Here is a tiny trained network, its code and every weight. The questions are about switching its units off for an input and a target symbol, where a switched-off unit gives its printed mean instead of its output.

import numpy as np


def w(rows, s, z=0):
    codes = np.array(rows[::2]) - 128.0
    scale = np.full(codes.shape[1], s)
    scale[-1] = z or s
    return codes * scale


def norm(h):
    return h / np.sqrt((h * h).mean(-1, keepdims=True) + 1e-5)


def softmax(a):
    e = np.exp(a - a.max(-1, keepdims=True))
    return e / e.sum(-1, keepdims=True)


def log_softmax(a):
    a = a - a.max(-1, keepdims=True)
    return a - np.log(np.exp(a).sum(-1, keepdims=True))


def net(x, mask):
    ids = ['αβγδεζηθλξπτφψ'.index(c) for c in x.split()]
    T = len(ids)
    res = E[ids] + P[:T]
    u = 0
    for l in range(3):
        r = norm(res)
        for j in range(2):
            rows = slice(4 * j, 4 * j + 4)
            q, k, v = (r @ M[l][rows].T for M in (Q, K, V))
            z = softmax(np.where(np.tri(T) > 0, q @ k.T / 4**0.5, -1e9)) @ v
            o = O[l][rows]
            res = res + np.where(mask[u + j], z, o[:, -1]) @ o[:, :-1]
        u += 2
    return log_softmax(norm(res)[-1] @ U[:, :-1].T + U[:, -1])


Q, K, V, O = {}, {}, {}, {}
E = w([
[141,78,157],'α',
[118,117,110],'β',
[111,107,81],'γ',
[103,91,67],'δ',
[128,204,144],'ε',
[110,124,81],'ζ',
[141,90,153],'η',
[114,168,138],'θ',
[114,255,114],'λ',
[115,205,63],'ξ',
[19,85,169],'π',
[164,163,61],'τ',
[167,171,97],'φ',
[167,125,144],'ψ',
],0.025)
P = w([
[4,2,4],'0',
[39,12,23],'1',
[74,16,33],'2',
[111,31,83],'3',
[126,47,83],'4',
[133,55,110],'5',
[137,71,107],'6',
[165,64,185],'7',
[152,73,163],'8',
[161,73,208],'9',
[150,69,203],'10',
[130,76,134],'11',
],0.0061)
Q[0] = w([
[71,53,40],'0.h0',
[127,141,141],'0.h0',
[50,110,124],'0.h0',
[155,3,89],'0.h0',
[181,128,136],'0.h1',
[117,64,120],'0.h1',
[142,184,121],'0.h1',
[149,168,75],'0.h1',
],0.014)
K[0] = w([
[128,112,44],'0.h0',
[111,254,144],'0.h0',
[92,131,81],'0.h0',
[243,99,150],'0.h0',
[108,184,54],'0.h1',
[237,132,152],'0.h1',
[86,254,38],'0.h1',
[151,158,150],'0.h1',
],0.0089)
V[0] = w([
[37,2,145],'0.h0',
[167,155,222],'0.h0',
[46,54,45],'0.h0',
[48,110,173],'0.h0',
[190,185,116],'0.h1',
[177,121,227],'0.h1',
[220,201,163],'0.h1',
[98,50,207],'0.h1',
],0.009)
O[0] = w([
[73,90,131,185],'0.h0',
[138,147,122,18],'0.h0',
[208,135,154,255],'0.h0',
[80,249,30,94],'0.h0',
[124,53,72,101],'0.h1',
[186,105,129,33],'0.h1',
[119,142,253,44],'0.h1',
[114,88,112,100],'0.h1',
],0.0057,0.0052)
Q[1] = w([
[253,121,145],'1.h0',
[153,148,78],'1.h0',
[135,121,94],'1.h0',
[61,70,84],'1.h0',
[147,129,149],'1.h1',
[95,171,182],'1.h1',
[59,148,131],'1.h1',
[102,41,136],'1.h1',
],0.018)
K[1] = w([
[205,120,187],'1.h0',
[220,145,107],'1.h0',
[143,87,124],'1.h0',
[164,112,76],'1.h0',
[155,107,101],'1.h1',
[144,174,111],'1.h1',
[91,161,101],'1.h1',
[7,6,193],'1.h1',
],0.016)
V[1] = w([
[204,28,119],'1.h0',
[129,154,1],'1.h0',
[151,126,88],'1.h0',
[166,134,196],'1.h0',
[103,155,21],'1.h1',
[112,150,71],'1.h1',
[180,173,126],'1.h1',
[226,70,25],'1.h1',
],0.0099)
O[1] = w([
[134,81,74,231],'1.h0',
[159,100,236,253],'1.h0',
[127,62,150,182],'1.h0',
[144,99,1,59],'1.h0',
[188,150,99,204],'1.h1',
[139,247,197,163],'1.h1',
[165,188,159,91],'1.h1',
[218,113,149,244],'1.h1',
],0.0093,0.0056)
Q[2] = w([
[177,125,118],'2.h0',
[38,173,92],'2.h0',
[209,2,109],'2.h0',
[111,114,195],'2.h0',
[139,114,71],'2.h1',
[163,95,71],'2.h1',
[121,155,166],'2.h1',
[82,178,130],'2.h1',
],0.018)
K[2] = w([
[67,146,45],'2.h0',
[46,90,200],'2.h0',
[147,130,30],'2.h0',
[117,99,160],'2.h0',
[142,71,8],'2.h1',
[143,45,31],'2.h1',
[178,174,165],'2.h1',
[155,201,194],'2.h1',
],0.012)
V[2] = w([
[124,27,164],'2.h0',
[180,80,9],'2.h0',
[60,117,132],'2.h0',
[85,76,100],'2.h0',
[97,100,125],'2.h1',
[145,137,168],'2.h1',
[189,242,115],'2.h1',
[182,157,89],'2.h1',
],0.013)
O[2] = w([
[2,166,77,255],'2.h0',
[167,156,75,238],'2.h0',
[61,14,137,16],'2.h0',
[85,139,56,100],'2.h0',
[170,133,205,131],'2.h1',
[84,150,17,155],'2.h1',
[52,127,81,32],'2.h1',
[110,163,62,128],'2.h1',
],0.0084,0.0047)
U = w([
[127,153,124,190],'α',
[119,147,128,137],'β',
[60,104,113,254],'γ',
[149,120,3,127],'δ',
[113,135,132,55],'ε',
[157,126,111,79],'ζ',
[111,110,78,15],'η',
[137,102,127,40],'θ',
[119,75,88,80],'λ',
[109,125,139,3],'ξ',
[188,152,124,188],'π',
[108,129,141,43],'τ',
[128,142,137,71],'φ',
[109,147,68,108],'ψ',
],0.024,0.0082)

Each question gives the input, a string of symbols that net reads in full, and the target symbol t.
The units are the heads (4 rows each of Q, K, V and O). Each row of codes is followed by its name. A weight is (code - 128) times the scale printed after its matrix; where a second scale follows, it is the last column's (O and U).
mask holds one flag per head, layer by layer. A switched-off head (its flag False) gives its mean, the last column of its rows in O, instead of its output. The means were averaged over made-up inputs and are rounded, as every weight is.
A unit's drop is (log p(t) with every unit on - log p(t) with that unit switched off) / (log p(t) with every unit on - log p(t) with every unit switched off).
The circuit of an input: a set's keep is (log p(t) with only the set's units on - log p(t) with every unit switched off) / (log p(t) with every unit on - log p(t) with every unit switched off). Starting from all 6 units, units are removed one at a time, each time the one whose removal leaves the highest keep (on an exact tie, the one counted first), for as long as the keep stays at least 0.8.
circuit, biggest first: the units of the circuit, biggest drop first
unit that matters most: the unit with the biggest drop
heads that matter: for each layer, one digit per head in row order, 1 if its drop is at least 0.15 and else 0, layers parted by /
drop of u: that unit's drop, to one decimal
input τ λ η θ η δ π δ γ, target γ: heads that matter : 00 / 11 / 10
input η λ η δ δ ψ θ λ β π ξ, target γ: heads that matter : 00 / 00 / 11
input τ π λ η λ ψ β ψ λ γ, target δ: heads that matter : 01 / 10 / 10
input τ τ α ε γ ζ ε η η π η, target γ: unit that matters most : 1.h1
input ξ λ π λ π γ δ π λ θ, target γ: heads that matter : 00 / 00 / 10
input π ε τ λ ψ β, target δ: heads that matter : 01 / 10 / 10
input ψ τ τ θ η β τ θ α π π δ, target γ: heads that matter : 00 / 01 / 00
input λ γ π π α, target γ: heads that matter : 00 / 11 / 10
input η δ η λ π θ ψ γ η ψ τ, target δ: heads that matter : 00 / 10 / 00
input ξ η τ π τ ζ, target π: heads that matter : 11 / 00 / 11
input π β η η ζ, target γ: heads that matter : 00 / 10 / 10
input τ τ η ξ, target π: heads that matter : 10 / 01 / 10
input ζ π ζ ψ α α λ, target γ: circuit, biggest first : [2.h0 2.h1]
input δ τ ε γ, target π: heads that matter : 00 / 01 / 00
input γ λ τ, target π: unit that matters most : 1.h0
input η τ η τ δ π β τ ψ β, target δ: circuit, biggest first : [1.h0 0.h1]
input τ η τ, target π: heads that matter : 00 / 00 / 00
input τ ψ π τ φ τ γ α π ψ η, target δ: heads that matter : 00 / 10 / 10
input φ η θ π β ψ π λ λ ψ, target δ: heads that matter : 00 / 10 / 00
input λ φ α τ ξ ε η η ζ ζ π ζ, target γ: circuit, biggest first : [1.h1]
input γ α ψ ψ ζ ψ γ τ, target δ: drop of 0.h0 : 0.2
input γ π λ, target γ: drop of 2.h0 : 0.4
input π ζ β θ π η γ, target γ: drop of 0.h0 : 0.0
input τ ψ α τ π ψ ε π ε, target γ: drop of 0.h0 : 0.2
